Below are the code and all the weights of a small trained network. Each question names an input and a class and asks about switching units off, where a switched-off unit gives its printed mean instead of its output.

import numpy as np


def w(rows, s, z=0):
    codes = np.array(rows[::2]) - 128.0
    scale = np.full(codes.shape[1], s)
    scale[-1] = z or s
    return codes * scale


def f(y):
    return y / 2 * (1 + np.tanh(0.7978845608 * (y + 0.044715 * y**3)))


def log_softmax(a):
    a = a - a.max(-1, keepdims=True)
    return a - np.log(np.exp(a).sum(-1, keepdims=True))


def net(x, mask):
    res = np.array(x, float).reshape(1, 8) / 4 @ E
    y = f(res @ A[0][:, :-1].T + A[0][:, -1])
    res = res + np.where(mask, y, B[0][:, -1]) @ B[0][:, :-1]
    return log_softmax(res[-1] @ U[:, :-1].T + U[:, -1])


A, B = {}, {}
E = w([
[235,76,173,52,130],'x0',
[120,123,226,177,253],'x1',
[50,6,113,112,109],'x2',
[128,128,122,126,132],'x3',
[130,126,113,126,139],'x4',
[131,128,120,129,134],'x5',
[131,125,121,128,131],'x6',
[132,126,125,129,129],'x7',
],0.014)
A[0] = w([
[105,130,73,139,113,134],'neuron 1',
[39,50,143,108,149,18],'neuron 2',
[206,186,121,111,104,25],'neuron 3',
[122,102,125,93,176,55],'neuron 4',
[124,163,97,84,132,130],'neuron 5',
[162,65,137,109,105,99],'neuron 6',
[123,37,56,80,45,119],'neuron 7',
[171,37,112,81,119,90],'neuron 8',
[144,194,67,110,23,130],'neuron 9',
[165,195,140,87,132,143],'neuron 10',
[211,113,174,99,132,120],'neuron 11',
[127,182,130,168,164,122],'neuron 12',
[40,27,133,127,144,111],'neuron 13',
[126,193,154,193,198,133],'neuron 14',
[200,120,159,70,164,165],'neuron 15',
[116,89,180,114,194,7],'neuron 16',
[38,161,103,167,103,174],'neuron 17',
[131,148,118,166,154,125],'neuron 18',
[88,132,152,128,89,128],'neuron 19',
[158,69,110,7,93,106],'neuron 20',
[208,116,182,53,161,8],'neuron 21',
[127,175,71,98,63,94],'neuron 22',
[151,123,164,136,63,131],'neuron 23',
[185,123,183,98,126,160],'neuron 24',
[157,57,104,75,106,95],'neuron 25',
],0.013,0.015)
B[0] = w([
[146,116,103,163,110,178],'neuron 1',
[210,136,162,73,210,175],'neuron 2',
[87,52,34,123,39,169],'neuron 3',
[132,136,89,140,103,133],'neuron 4',
[156,110,143,133,122,155],'neuron 5',
[90,155,141,131,110,161],'neuron 6',
[60,152,147,132,78,252],'neuron 7',
[86,164,130,139,116,181],'neuron 8',
[203,57,126,127,185,252],'neuron 9',
[173,103,147,135,134,192],'neuron 10',
[137,93,90,117,150,199],'neuron 11',
[111,177,164,133,129,177],'neuron 12',
[180,52,75,108,140,218],'neuron 13',
[109,208,179,151,144,220],'neuron 14',
[131,52,120,128,82,218],'neuron 15',
[116,37,20,176,73,157],'neuron 16',
[162,71,119,126,145,239],'neuron 17',
[131,168,159,118,107,153],'neuron 18',
[139,119,136,144,107,152],'neuron 19',
[75,175,141,154,115,211],'neuron 20',
[212,150,161,101,245,179],'neuron 21',
[210,100,133,89,176,204],'neuron 22',
[114,137,113,152,146,154],'neuron 23',
[136,85,102,130,95,200],'neuron 24',
[75,172,128,151,105,178],'neuron 25',
],0.012,0.018)
U = w([
[191,105,145,85,211,255],'0',
[116,41,42,126,36,62],'1',
[20,255,139,125,48,65],'2',
],0.0088,0.0027)

Each question gives the input, the list of numbers given to net, and the class t.
The units are the neurons (one row each of A and B). Each row of codes is followed by its name. A weight is (code - 128) times the scale printed after its matrix; where a second scale follows, it is the last column's (A, B and U).
mask holds one flag per neuron, in row order. A switched-off neuron (its flag False) gives its mean, the last column of its row in B, instead of its output. The means were averaged over made-up inputs and are rounded, as every weight is.
A unit's drop is (log p(t) with every unit on - log p(t) with that unit switched off) / (log p(t) with every unit on - log p(t) with every unit switched off).
The circuit of an input: a set's keep is (log p(t) with only the set's units on - log p(t) with every unit switched off) / (log p(t) with every unit on - log p(t) with every unit switched off). Starting from the 12 units with the biggest drops (on a tie, the unit counted first), units are removed one at a time, each time the one whose removal leaves the highest keep (on an exact tie, the one counted first), for as long as the keep stays at least 0.8.
circuit, biggest first: the units of the circuit, biggest drop first
k most important neurons: the k neurons with the biggest drops, biggest first
drop of u: that unit's drop, to one decimal
input [-2,-8,-5,-3,7,2,2,1], class 0: circuit, biggest first => (neuron 9)
input [1,8,8,2,-8,-4,7,-5], class 1: 3 most important neurons => (neuron 16; neuron 21; neuron 9)
input [0,-7,-4,-6,2,8,-1,3], class 0: 3 most important neurons => (neuron 9; neuron 22; neuron 15)
input [6,0,-5,3,-2,-3,-5,-4], class 1: 3 most important neurons => (neuron 3; neuron 15; neuron 24)
input [-3,-3,-1,-5,0,0,0,7], class 0: 2 most important neurons => (neuron 3; neuron 15)
input [1,0,-8,-3,-7,8,0,1], class 1: 2 most important neurons => (neuron 3; neuron 2)
input [7,1,4,4,0,5,-8,3], class 1: 2 most important neurons => (neuron 15; neuron 14)
input [4,-1,0,-4,7,4,-1,-8], class 1: 2 most important neurons => (neuron 14; neuron 15)
input [-1,-8,-3,1,1,5,-6,7], class 0: 2 most important neurons => (neuron 9; neuron 22)
input [5,8,3,5,-4,-1,6,8], class 1: 2 most important neurons => (neuron 16; neuron 15)
input [1,-6,5,1,-8,-1,-4,-3], class 2: 2 most important neurons => (neuron 7; neuron 20)
input [4,-8,2,0,8,-1,-3,-2], class 2: drop of neuron 20 => 0.1
input [2,-2,-8,-7,-8,-3,5,-1], class 1: drop of neuron 3 => 2.5
input [5,-4,-3,-3,3,-3,-5,8], class 1: circuit, biggest first => (neuron 3)
input [-6,-3,0,-7,-5,3,5,3], class 0: drop of neuron 22 => 0.2
